Below is a small trained network, with its code and all its weights. Each question gives an input and a class and asks what happens when units are switched off, that is, made to give their printed mean instead of their output.

import numpy as np


def w(rows, s, z=0):
    codes = np.array(rows[::2]) - 128.0
    scale = np.full(codes.shape[1], s)
    scale[-1] = z or s
    return codes * scale


def f(y):
    return y / 2 * (1 + np.tanh(0.7978845608 * (y + 0.044715 * y**3)))


def log_softmax(a):
    a = a - a.max(-1, keepdims=True)
    return a - np.log(np.exp(a).sum(-1, keepdims=True))


def net(x, mask):
    res = np.array(x, float).reshape(1, 7) / 4 @ E
    y = f(res @ A[0][:, :-1].T + A[0][:, -1])
    res = res + np.where(mask, y, B[0][:, -1]) @ B[0][:, :-1]
    return log_softmax(res[-1] @ U[:, :-1].T + U[:, -1])


A, B = {}, {}
E = w([
[116,136,129,133,138,127,125,134,127,131,143,111],'x0',
[123,141,141,124,120,126,129,114,130,123,133,122],'x1',
[130,131,130,131,131,126,121,131,128,124,123,132],'x2',
[250,71,193,182,80,52,142,153,43,166,160,66],'x3',
[174,27,70,137,196,181,100,1,110,44,159,76],'x4',
[122,139,135,145,140,123,138,128,130,116,144,128],'x5',
[134,97,198,97,240,61,203,84,180,197,50,106],'x6',
],0.0065)
A[0] = w([
[149,20,79,136,185,152,107,22,118,41,163,76,22],'N1',
[176,54,89,124,205,192,111,16,82,59,166,77,16],'N2',
[53,146,69,95,167,181,79,110,199,85,88,164,95],'N3',
[141,89,197,64,221,79,189,91,183,172,84,124,49],'N4',
[215,87,178,163,92,94,133,156,32,122,154,47,130],'N5',
[49,157,71,61,172,241,119,87,227,66,123,168,158],'N6',
[156,150,45,178,38,204,56,143,89,67,208,139,1],'N7',
[253,54,177,194,102,99,133,126,26,151,173,60,127],'N8',
[151,98,170,128,247,69,191,59,206,198,46,88,99],'N9',
],0.0046,0.00087)
B[0] = w([
[92,229,202,15,72,121,216,253,68,211,73,179,247],'N1',
[57,199,225,27,84,115,254,248,29,185,142,209,248],'N2',
[144,90,107,161,201,77,119,60,174,197,96,166,190],'N3',
[157,102,72,118,65,204,70,147,120,38,170,63,223],'N4',
[141,74,104,219,223,49,92,72,191,158,56,161,217],'N5',
[105,107,90,227,193,5,99,29,193,205,76,164,225],'N6',
[190,91,51,131,93,234,82,151,190,8,168,33,222],'N7',
[66,139,89,206,228,39,91,27,182,187,82,188,246],'N8',
[207,65,82,105,38,246,19,199,175,3,244,2,255],'N9',
],0.0047,0.0054)
U = w([
[124,106,112,180,179,74,109,2,149,154,104,149,253],'0',
[153,91,102,129,100,197,84,138,140,17,185,64,102],'1',
[107,187,195,84,101,116,205,211,102,170,123,160,36],'2',
],0.014,0.00063)

Each question gives the input, the list of numbers given to net, and the class t.
The units are the neurons (one row each of A and B). Each row of codes is followed by its name. A weight is (code - 128) times the scale printed after its matrix; where a second scale follows, it is the last column's (A, B and U).
mask holds one flag per neuron, in row order. A switched-off neuron (its flag False) gives its mean, the last column of its row in B, instead of its output. The means were averaged over made-up inputs and are rounded, as every weight is.
A unit's drop is (log p(t) with every unit on - log p(t) with that unit switched off) / (log p(t) with every unit on - log p(t) with every unit switched off).
The circuit of an input: a set's keep is (log p(t) with only the set's units on - log p(t) with every unit switched off) / (log p(t) with every unit on - log p(t) with every unit switched off). Starting from all 9 units, units are removed one at a time, each time the one whose removal leaves the highest keep (on an exact tie, the one counted first), for as long as the keep stays at least 0.8.
circuit, biggest first: the units of the circuit, biggest drop first
most important unit: the unit with the biggest drop
k most important neurons: the k neurons with the biggest drops, biggest first
drop when u is switched off: that unit's drop, to one decimal
input [-1,4,-5,5,3,4,8], class 1: 2 most important neurons -> (N9 N4)
input [7,2,-3,8,4,-4,-7], class 0: circuit, biggest first -> (N8)
input [3,-5,8,2,8,-3,-7], class 2: 4 most important neurons -> (N2 N1 N9 N4)
input [-5,0,-1,-3,-7,-6,8], class 1: circuit, biggest first -> (N9 N4)
input [5,-6,-1,4,5,-6,0], class 2: 2 most important neurons -> (N2 N1)
input [5,6,5,-8,7,8,-8], class 0: 4 most important neurons -> (N6 N3 N9 N4)
input [7,-7,1,-4,-2,-2,0], class 0: 2 most important neurons -> (N2 N1)
input [7,2,-6,8,-2,3,6], class 0: 2 most important neurons -> (N8 N5)
input [6,-5,-6,4,-1,-4,5], class 1: 2 most important neurons -> (N9 N6)
input [-2,6,8,7,6,-5,8], class 1: 4 most important neurons -> (N9 N4 N6 N3)
input [8,-3,6,6,-6,6,-7], class 1: 2 most important neurons -> (N7 N6)
input [-5,0,1,-1,3,-1,2], class 2: 3 most important neurons -> (N7 N8 N5)
input [5,-4,3,-1,6,6,8], class 1: 2 most important neurons -> (N9 N4)
input [-1,-1,0,-5,3,1,-2], class 0: most important unit -> N6
input [-8,3,4,-4,-4,4,0], class 0: 3 most important neurons -> (N2 N1 N6)
input [-3,6,2,5,8,1,6], class 2: 2 most important neurons -> (N2 N1)
input [6,-3,-3,-2,3,1,7], class 1: drop when N9 is switched off -> 0.1
input [-6,-1,-7,-6,8,1,3], class 2: drop when N3 is switched off -> 0.0
input [-1,-8,7,2,8,1,-7], class 2: drop when N2 is switched off -> 0.6
